Below are the code and all the weights of a small trained network. Each question names an input and a class and asks about switching units off, where a switched-off unit gives its printed mean instead of its output.

import numpy as np


def w(rows, s, z=0):
    codes = np.array(rows[::2]) - 128.0
    scale = np.full(codes.shape[1], s)
    scale[-1] = z or s
    return codes * scale


def f(y):
    return y / 2 * (1 + np.tanh(0.7978845608 * (y + 0.044715 * y**3)))


def log_softmax(a):
    a = a - a.max(-1, keepdims=True)
    return a - np.log(np.exp(a).sum(-1, keepdims=True))


def net(x, mask):
    res = np.array(x, float).reshape(1, 4) / 4 @ E
    y = f(res @ A[0][:, :-1].T + A[0][:, -1])
    res = res + np.where(mask, y, B[0][:, -1]) @ B[0][:, :-1]
    return log_softmax(res[-1] @ U[:, :-1].T + U[:, -1])


A, B = {}, {}
E = w([
[179,94,8,72,185,116,76,211,142,175,212,48],'x0',
[134,124,142,131,128,124,138,142,122,128,129,122],'x1',
[74,173,119,208,36,65,59,160,144,5,199,55],'x2',
[13,71,116,105,196,157,166,203,254,55,94,142],'x3',
],0.0095)
A[0] = w([
[59,165,167,168,154,157,158,118,148,83,71,147,83],'neuron 0',
[195,178,159,130,83,148,116,60,2,199,170,132,95],'neuron 1',
[77,162,121,188,35,35,41,147,159,4,179,90,135],'neuron 2',
[147,98,98,58,167,123,100,177,189,148,166,82,67],'neuron 3',
[165,94,83,97,184,137,82,163,99,177,178,78,2],'neuron 4',
[163,89,136,87,207,204,165,84,117,208,95,193,139],'neuron 5',
[161,69,126,67,164,174,146,149,106,176,87,133,126],'neuron 6',
[33,91,131,124,189,164,156,187,200,93,95,158,116],'neuron 7',
[171,111,107,55,171,186,198,133,133,204,113,195,131],'neuron 8',
[179,122,66,76,181,123,77,158,154,185,202,34,68],'neuron 9',
[85,181,156,202,60,76,54,138,148,32,205,53,147],'neuron 10',
[208,177,153,126,79,115,99,80,59,157,163,121,107],'neuron 11',
[89,161,227,223,100,167,202,65,96,105,57,207,52],'neuron 12',
[160,93,155,59,182,196,206,100,118,229,102,175,150],'neuron 13',
[210,178,130,168,69,77,98,91,68,216,120,113,104],'neuron 14',
[117,146,221,180,68,126,169,59,134,114,66,184,31],'neuron 15',
[163,106,186,84,184,164,186,77,111,194,79,155,145],'neuron 16',
[64,47,118,93,138,180,188,203,201,77,108,135,97],'neuron 17',
],0.0096,0.004)
B[0] = w([
[99,81,66,86,170,104,134,173,127,54,94,137,178],'neuron 0',
[58,69,142,19,167,200,189,66,225,68,75,46,207],'neuron 1',
[217,184,187,174,26,159,100,111,131,200,193,130,255],'neuron 2',
[68,106,57,138,220,77,79,174,77,93,63,206,190],'neuron 3',
[47,67,68,158,154,17,70,184,57,102,78,169,186],'neuron 4',
[203,191,181,151,85,132,124,94,148,225,131,132,218],'neuron 5',
[165,167,141,148,77,130,80,129,110,198,173,109,189],'neuron 6',
[68,55,170,55,141,237,207,51,215,54,66,38,215],'neuron 7',
[196,175,158,167,51,173,109,136,119,167,187,144,212],'neuron 8',
[65,93,68,200,195,53,66,208,31,92,86,203,214],'neuron 9',
[184,227,189,214,41,169,117,93,109,203,195,99,245],'neuron 10',
[101,43,166,41,173,153,156,97,196,69,67,94,189],'neuron 11',
[87,97,73,191,196,23,62,209,18,87,85,217,212],'neuron 12',
[179,220,173,167,77,155,93,91,135,172,183,114,225],'neuron 13',
[84,61,140,34,167,179,185,83,171,69,86,78,197],'neuron 14',
[71,116,81,183,196,54,91,235,64,119,58,255,193],'neuron 15',
[203,175,119,176,91,160,126,116,111,204,195,126,204],'neuron 16',
[77,63,163,75,165,175,213,54,239,81,50,75,213],'neuron 17',
],0.0084,0.021)
U = w([
[247,223,194,211,27,174,88,74,121,219,209,94,254],'0',
[101,34,165,20,174,211,187,39,223,90,70,35,65],'1',
[104,83,68,200,199,7,61,223,30,125,86,207,76],'2',
],0.011,0.0016)

Each question gives the input, the list of numbers given to net, and the class t.
The units are the neurons (one row each of A and B). Each row of codes is followed by its name. A weight is (code - 128) times the scale printed after its matrix; where a second scale follows, it is the last column's (A, B and U).
mask holds one flag per neuron, in row order. A switched-off neuron (its flag False) gives its mean, the last column of its row in B, instead of its output. The means were averaged over made-up inputs and are rounded, as every weight is.
A unit's drop is (log p(t) with every unit on - log p(t) with that unit switched off) / (log p(t) with every unit on - log p(t) with every unit switched off).
most important unit: the unit with the biggest drop
k most important neurons: the k neurons with the biggest drops, biggest first
drop of u: that unit's drop, to one decimal
input [-7,6,-4,-8], class 1: most important unit : neuron 1
input [-8,0,5,-7], class 2: 3 most important neurons : (neuron 12; neuron 15; neuron 7)
input [-3,8,1,-3], class 1: 3 most important neurons : (neuron 9; neuron 1; neuron 4)
input [8,-6,8,8], class 0: 4 most important neurons : (neuron 2; neuron 10; neuron 1; neuron 12)
input [-8,6,7,-7], class 2: 4 most important neurons : (neuron 12; neuron 15; neuron 7; neuron 13)
input [4,1,-7,-8], class 1: 2 most important neurons : (neuron 1; neuron 14)
input [6,-3,4,-5], class 2: 4 most important neurons : (neuron 9; neuron 7; neuron 4; neuron 17)
input [-5,3,4,2], class 2: 2 most important neurons : (neuron 12; neuron 15)
input [5,0,4,1], class 2: 3 most important neurons : (neuron 9; neuron 13; neuron 3)
input [-4,-3,-7,6], class 0: drop of neuron 13 : 0.1
input [-5,0,0,-5], class 1: drop of neuron 9 : 0.4
input [5,8,-4,2], class 2: drop of neuron 2 : 1.3
